Here is a tiny trained network, its code and every weight. The questions are about switching its units off for an input and a target symbol, where a switched-off unit gives its printed mean instead of its output.

import numpy as np


def w(rows, s, z=0):
    codes = np.array(rows[::2]) - 128.0
    scale = np.full(codes.shape[1], s)
    scale[-1] = z or s
    return codes * scale


def f(y):
    return np.maximum(y, 0)


def softmax(a):
    e = np.exp(a - a.max(-1, keepdims=True))
    return e / e.sum(-1, keepdims=True)


def log_softmax(a):
    a = a - a.max(-1, keepdims=True)
    return a - np.log(np.exp(a).sum(-1, keepdims=True))


def net(x, mask):
    ids = ['ΔΣΩαζλπ'.index(c) for c in x.split()]
    T = len(ids)
    res = E[ids] + P[:T]
    q, k, v = (res @ M[0].T for M in (Q, K, V))
    z = softmax(np.where(np.tri(T) > 0, q @ k.T / 4**0.5, -1e9)) @ v
    res = res + np.where(mask[0], z, O[0][:, -1]) @ O[0][:, :-1]
    y = f(res @ A[0][:, :-1].T + A[0][:, -1])
    res = res + np.where(mask[1:13], y, B[0][:, -1]) @ B[0][:, :-1]
    return log_softmax(res[-1] @ U[:, :-1].T + U[:, -1])


Q, K, V, O, A, B = {}, {}, {}, {}, {}, {}
E = w([
[85,81,184,212,167,117,136,63,145],'Δ',
[67,123,166,164,143,161,92,109,89],'Σ',
[57,144,87,151,133,171,115,40,130],'Ω',
[202,56,254,151,179,76,167,172,152],'α',
[118,136,116,146,95,60,177,67,215],'ζ',
[154,194,165,102,78,127,96,171,156],'λ',
[200,108,100,71,212,192,160,102,117],'π',
],0.01)
P = w([
[142,139,115,182,84,123,144,114,57],'0',
[86,137,194,183,180,111,166,155,155],'1',
[174,80,211,149,95,134,68,11,167],'2',
[95,14,92,74,144,95,90,160,139],'3',
[123,175,126,99,182,131,160,123,161],'4',
[185,109,174,92,77,177,161,30,168],'5',
[142,145,126,145,102,141,184,108,11],'6',
[113,211,108,114,127,127,129,128,184],'7',
],0.013)
Q[0] = w([
[75,18,126,53,171,109,32,150,217],'H1',
[146,140,207,148,79,158,172,2,146],'H1',
[52,137,63,125,162,93,135,153,181],'H1',
[189,107,190,57,88,196,59,65,200],'H1',
],0.0088)
K[0] = w([
[199,202,117,171,92,124,208,111,52],'H1',
[123,141,78,13,125,137,124,172,179],'H1',
[102,183,127,210,109,166,99,102,86],'H1',
[188,163,139,11,109,147,193,126,142],'H1',
],0.011)
V[0] = w([
[178,126,219,143,100,100,113,234,121],'H1',
[89,63,171,179,177,163,132,121,59],'H1',
[180,98,157,183,135,7,255,71,219],'H1',
[30,165,95,195,41,69,94,113,157],'H1',
],0.0087)
O[0] = w([
[147,110,233,60,62,203,151,182,164,57],'H1',
[49,97,80,206,154,191,147,210,160,231],'H1',
[170,130,136,184,90,67,255,72,174,252],'H1',
[68,146,132,79,146,105,171,114,66,126],'H1',
],0.0099,0.0038)
A[0] = w([
[245,135,206,208,108,126,164,85,185,110],'N1',
[106,185,146,168,165,146,103,242,173,196],'N2',
[175,71,17,107,135,20,66,99,9,135],'N3',
[172,224,198,113,177,107,134,96,221,146],'N4',
[122,203,181,140,131,115,79,125,183,200],'N5',
[65,173,98,72,195,85,75,177,1,162],'N6',
[106,172,191,131,133,53,177,33,141,146],'N7',
[126,231,86,74,154,187,109,149,147,76],'N8',
[197,89,165,79,84,183,9,61,142,161],'N9',
[96,151,94,112,164,87,232,173,69,252],'N10',
[149,53,215,44,19,138,123,95,70,87],'N11',
[63,84,120,95,105,160,187,61,132,242],'N12',
],0.0061,0.0034)
B[0] = w([
[87,117,66,87,122,125,115,114,171,255],'N1',
[139,110,38,92,150,125,85,146,66,170],'N2',
[162,135,164,233,28,59,92,118,155,172],'N3',
[67,130,85,123,196,157,137,131,105,204],'N4',
[77,177,144,161,208,100,193,124,119,165],'N5',
[60,137,116,46,85,131,120,39,227,185],'N6',
[129,59,40,97,118,153,67,166,85,229],'N7',
[64,146,107,101,96,106,99,112,205,141],'N8',
[147,176,254,140,131,36,180,65,145,174],'N9',
[113,146,132,90,137,93,178,147,138,216],'N10',
[142,65,136,68,112,202,98,102,56,164],'N11',
[186,113,125,158,125,150,153,173,77,214],'N12',
],0.008,0.01)
U = w([
[101,143,152,159,214,124,227,170,90,252],'Δ',
[81,98,32,71,173,189,82,122,84,43],'Σ',
[89,172,159,146,123,47,132,56,217,123],'Ω',
[140,96,137,146,14,195,173,146,186,29],'α',
[185,103,132,137,67,33,164,144,72,35],'ζ',
[132,97,186,63,97,126,129,82,70,124],'λ',
[194,72,114,215,105,139,1,139,76,254],'π',
],0.0062,0.0036)

Each question gives the input, a string of symbols that net reads in full, and the target symbol t.
The units are the heads (4 rows each of Q, K, V and O) and the neurons (one row each of A and B). Each row of codes is followed by its name. A weight is (code - 128) times the scale printed after its matrix; where a second scale follows, it is the last column's (O, A, B and U).
mask holds one flag per unit, heads first, then neurons. A switched-off unit (its flag False) gives its mean, the last column of its rows in O or B, instead of its output. The means were averaged over made-up inputs and are rounded, as every weight is.
A unit's drop is (log p(t) with every unit on - log p(t) with that unit switched off) / (log p(t) with every unit on - log p(t) with every unit switched off).
The circuit of an input: a set's keep is (log p(t) with only the set's units on - log p(t) with every unit switched off) / (log p(t) with every unit on - log p(t) with every unit switched off). Starting from the 12 units with the biggest drops (on a tie, the unit counted first), units are removed one at a time, each time the one whose removal leaves the highest keep (on an exact tie, the one counted first), for as long as the keep stays at least 0.8.
units of the circuit, in order: the units of the circuit, biggest drop first
unit that matters most: the unit with the biggest drop
top k neurons: the k neurons with the biggest drops, biggest first
input λ Δ Δ, target λ: units of the circuit, in order => H1, N11
input Ω Ω Σ ζ, target Ω: unit that matters most => H1
input Δ α Δ Ω, target Δ: units of the circuit, in order => H1, N7, N1
input α Ω Ω Ω λ Ω Ω, target Ω: units of the circuit, in order => H1, N6, N3
input Δ Ω Ω Ω Σ Σ, target π: top 2 neurons => N10, N1
input λ α ζ Δ, target λ: units of the circuit, in order => H1, N11, N9
input π π α, target Ω: units of the circuit, in order => H1, N9, N1
input π λ ζ Σ Ω π, target Ω: units of the circuit, in order => H1, N9
input Ω Σ ζ, target Σ: units of the circuit, in order => N7, H1, N1, N4
input π ζ Σ, target Ω: top 2 neurons => N9, N7
input λ π Δ λ λ Ω, target λ: top 2 neurons => N9, N11
input ζ λ α ζ Ω α, target Σ: top 3 neurons => N1, N7, N4
input Δ Ω Ω ζ Ω λ α, target ζ: units of the circuit, in order => H1, N3
input λ α ζ Ω ζ Σ, target Σ: top 4 neurons => N7, N1, N4, N9
input Ω λ α λ Δ λ π, target λ: units of the circuit, in order => H1, N11, N9
input ζ ζ α, target Σ: top 2 neurons => N7, N1
input Σ Ω Δ ζ Δ Ω Δ, target ζ: units of the circuit, in order => H1, N3, N7
input λ α Ω Σ Ω Ω Ω ζ, target Δ: top 3 neurons => N1, N6, N5
input Ω λ ζ, target λ: units of the circuit, in order => H1, N11
input π λ ζ λ Ω Δ α, target λ: top neuron => N11
input Ω α Ω α, target Ω: top 2 neurons => N6, N3
input λ π Ω Ω λ λ Σ, target Ω: top 3 neurons => N6, N3, N7
